Below is a small trained network, with its code and all its weights. Each question gives an input and a class and asks what happens when units are switched off, that is, made to give their printed mean instead of their output.

import numpy as np


def w(rows, s, z=0):
    codes = np.array(rows[::2]) - 128.0
    scale = np.full(codes.shape[1], s)
    scale[-1] = z or s
    return codes * scale


def f(y):
    return y / 2 * (1 + np.tanh(0.7978845608 * (y + 0.044715 * y**3)))


def log_softmax(a):
    a = a - a.max(-1, keepdims=True)
    return a - np.log(np.exp(a).sum(-1, keepdims=True))


def net(x, mask):
    res = np.array(x, float).reshape(1, 8) / 4 @ E
    y = f(res @ A[0][:, :-1].T + A[0][:, -1])
    res = res + np.where(mask, y, B[0][:, -1]) @ B[0][:, :-1]
    return log_softmax(res[-1] @ U[:, :-1].T + U[:, -1])


A, B = {}, {}
E = w([
[134,220,69,176,167,202,61,129],'x0',
[128,124,123,131,126,132,132,129],'x1',
[153,127,132,140,118,123,122,112],'x2',
[126,124,127,131,126,132,130,130],'x3',
[119,145,135,104,139,112,119,135],'x4',
[103,157,149,204,194,53,157,154],'x5',
[230,85,139,113,173,144,141,248],'x6',
[101,48,60,132,129,73,34,170],'x7',
],0.011)
A[0] = w([
[92,34,89,136,121,43,28,159,100],'N0',
[126,104,137,96,147,141,123,108,42],'N1',
[126,135,108,187,139,58,162,135,123],'N2',
[115,48,177,88,153,79,192,117,48],'N3',
[134,73,179,92,73,54,189,117,74],'N4',
[144,144,181,106,114,158,175,112,191],'N5',
[42,130,130,137,93,84,129,9,85],'N6',
[112,151,178,202,181,44,182,153,6],'N7',
[158,96,133,4,57,202,106,100,25],'N8',
[138,190,199,113,126,155,238,116,130],'N9',
[157,193,80,138,159,149,123,124,153],'N10',
[234,94,159,107,171,137,152,230,18],'N11',
[134,161,140,112,142,151,190,123,84],'N12',
[135,181,143,157,168,190,52,149,49],'N13',
],0.015,0.0024)
B[0] = w([
[254,88,96,85,156,139,127,63,235],'N0',
[124,107,130,146,124,125,134,146,133],'N1',
[76,83,172,122,154,132,93,143,185],'N2',
[124,191,70,198,116,107,132,172,205],'N3',
[122,198,39,200,119,144,94,148,217],'N4',
[182,92,98,116,133,137,126,104,189],'N5',
[81,188,173,48,89,142,210,169,252],'N6',
[82,37,211,177,142,133,73,114,222],'N7',
[67,48,218,186,175,106,75,130,217],'N8',
[225,81,86,75,159,129,119,87,238],'N9',
[131,132,70,169,106,120,102,159,188],'N10',
[57,192,176,41,76,144,204,128,236],'N11',
[181,127,125,100,133,102,105,98,175],'N12',
[120,181,74,196,121,105,143,151,199],'N13',
],0.018,0.019)
U = w([
[242,99,77,45,148,105,167,84,198],'0',
[86,185,168,30,65,115,254,156,46],'1',
[124,198,22,205,101,84,132,182,40],'2',
[80,56,212,149,161,90,97,141,246],'3',
],0.0096,0.0012)

Each question gives the input, the list of numbers given to net, and the class t.
The units are the neurons (one row each of A and B). Each row of codes is followed by its name. A weight is (code - 128) times the scale printed after its matrix; where a second scale follows, it is the last column's (A, B and U).
mask holds one flag per neuron, in row order. A switched-off neuron (its flag False) gives its mean, the last column of its row in B, instead of its output. The means were averaged over made-up inputs and are rounded, as every weight is.
A unit's drop is (log p(t) with every unit on - log p(t) with that unit switched off) / (log p(t) with every unit on - log p(t) with every unit switched off).
The circuit of an input: a set's keep is (log p(t) with only the set's units on - log p(t) with every unit switched off) / (log p(t) with every unit on - log p(t) with every unit switched off). Starting from the 12 units with the biggest drops (on a tie, the unit counted first), units are removed one at a time, each time the one whose removal leaves the highest keep (on an exact tie, the one counted first), for as long as the keep stays at least 0.8.
units of the circuit, in order: the units of the circuit, biggest drop first
unit that matters most: the unit with the biggest drop
k most important neurons: the k neurons with the biggest drops, biggest first
drop when u is switched off: that unit's drop, to one decimal
input [8,3,5,3,1,-4,-6,-6], class 2: unit that matters most -> N13
input [-8,-6,7,-2,5,-5,0,6], class 2: 2 most important neurons -> [N4; N3]
input [3,-5,-6,-4,-1,-1,3,-2], class 1: 4 most important neurons -> [N4; N0; N3; N11]
input [-6,0,6,1,-3,-1,5,-5], class 2: 4 most important neurons -> [N4; N3; N0; N6]
input [-6,-8,3,1,-6,-4,8,-7], class 1: 3 most important neurons -> [N11; N0; N3]
input [-8,1,-7,-1,7,-7,7,-3], class 2: 2 most important neurons -> [N4; N3]
input [0,7,-8,3,-1,7,-6,-5], class 3: 2 most important neurons -> [N7; N11]
input [-8,-3,8,-5,3,0,6,7], class 2: 3 most important neurons -> [N4; N3; N9]
input [3,-3,-5,-3,-8,8,-6,2], class 3: 3 most important neurons -> [N7; N11; N2]
input [-8,-5,-8,8,-5,4,8,6], class 1: 4 most important neurons -> [N11; N13; N10; N9]
input [4,6,3,4,-7,-2,-6,-7], class 0: 2 most important neurons -> [N9; N11]
input [-5,-5,4,4,2,-7,6,5], class 3: drop when N5 is switched off -> 0.0
input [-5,-4,-1,-2,0,2,5,2], class 1: drop when N13 is switched off -> 1.0
input [3,-6,8,-4,5,4,-4,3], class 1: drop when N6 is switched off -> 1.4
input [-6,-4,-4,5,7,-2,8,2], class 1: units of the circuit, in order -> [N11]
